Below are the code and all the weights of a small trained network. Each question names an input and a class and asks about switching units off, where a switched-off unit gives its printed mean instead of its output.

import numpy as np


def w(rows, s, z=0):
    codes = np.array(rows[::2]) - 128.0
    scale = np.full(codes.shape[1], s)
    scale[-1] = z or s
    return codes * scale


def f(y):
    return np.maximum(y, 0)


def log_softmax(a):
    a = a - a.max(-1, keepdims=True)
    return a - np.log(np.exp(a).sum(-1, keepdims=True))


def net(x, mask):
    res = np.array(x, float).reshape(1, 4) / 4 @ E
    y = f(res @ A[0][:, :-1].T + A[0][:, -1])
    res = res + np.where(mask, y, B[0][:, -1]) @ B[0][:, :-1]
    return log_softmax(res[-1] @ U[:, :-1].T + U[:, -1])


A, B = {}, {}
E = w([
[102,126,154,24,52,62,182,65,100],'x0',
[119,96,176,104,130,160,89,157,78],'x1',
[81,139,32,234,5,149,95,91,99],'x2',
[179,152,45,94,121,225,163,147,101],'x3',
],0.011)
A[0] = w([
[122,97,188,89,128,77,213,131,133,114],'n0',
[121,126,110,10,30,122,161,54,91,102],'n1',
[152,127,110,77,201,136,129,141,134,1],'n2',
[89,126,204,220,133,42,61,91,146,143],'n3',
[124,113,175,41,124,31,108,95,135,116],'n4',
[124,98,65,133,91,196,143,179,120,95],'n5',
[174,152,143,50,228,148,163,167,162,149],'n6',
],0.012,0.0068)
B[0] = w([
[112,199,193,112,93,143,74,62,84,209],'n0',
[135,57,129,171,198,96,146,254,156,250],'n1',
[88,113,94,199,85,226,129,190,131,168],'n2',
[140,67,107,110,136,113,180,233,119,221],'n3',
[157,189,99,117,144,146,85,5,154,231],'n4',
[130,190,194,93,114,220,113,67,124,194],'n5',
[108,56,105,144,98,33,156,190,118,246],'n6',
],0.0088,0.017)
U = w([
[131,90,100,112,130,104,166,134,131,219],'0',
[131,113,72,145,84,188,182,164,127,165],'1',
[151,213,111,89,106,182,107,6,122,7],'2',
],0.013,0.0021)

Each question gives the input, the list of numbers given to net, and the class t.
The units are the neurons (one row each of A and B). Each row of codes is followed by its name. A weight is (code - 128) times the scale printed after its matrix; where a second scale follows, it is the last column's (A, B and U).
mask holds one flag per neuron, in row order. A switched-off neuron (its flag False) gives its mean, the last column of its row in B, instead of its output. The means were averaged over made-up inputs and are rounded, as every weight is.
A unit's drop is (log p(t) with every unit on - log p(t) with that unit switched off) / (log p(t) with every unit on - log p(t) with every unit switched off).
The circuit of an input: a set's keep is (log p(t) with only the set's units on - log p(t) with every unit switched off) / (log p(t) with every unit on - log p(t) with every unit switched off). Starting from all 7 units, units are removed one at a time, each time the one whose removal leaves the highest keep (on an exact tie, the one counted first), for as long as the keep stays at least 0.8.
units of the circuit, in order: the units of the circuit, biggest drop first
top k neurons: the k neurons with the biggest drops, biggest first
drop of u: that unit's drop, to one decimal
input [-1,4,7,8], class 2: units of the circuit, in order -> n5
input [-4,0,-8,1], class 1: top 3 neurons -> n2; n1; n4
input [7,-2,-6,-3], class 2: top 2 neurons -> n4; n0
input [2,-6,-6,-8], class 2: top 3 neurons -> n4; n0; n1
input [-1,-5,1,5], class 2: top 3 neurons -> n1; n3; n6
input [7,-7,-7,-1], class 2: top 2 neurons -> n4; n0
input [-7,2,1,3], class 2: top 2 neurons -> n1; n3
input [6,6,-1,-7], class 2: top 2 neurons -> n4; n0
input [-8,7,1,7], class 2: top 2 neurons -> n5; n1
input [3,6,-8,-7], class 2: top 2 neurons -> n4; n0
input [2,0,-4,-4], class 2: top 3 neurons -> n4; n1; n0
input [0,-8,7,5], class 2: drop of n6 -> 0.4
input [-5,4,2,2], class 2: drop of n6 -> 0.3
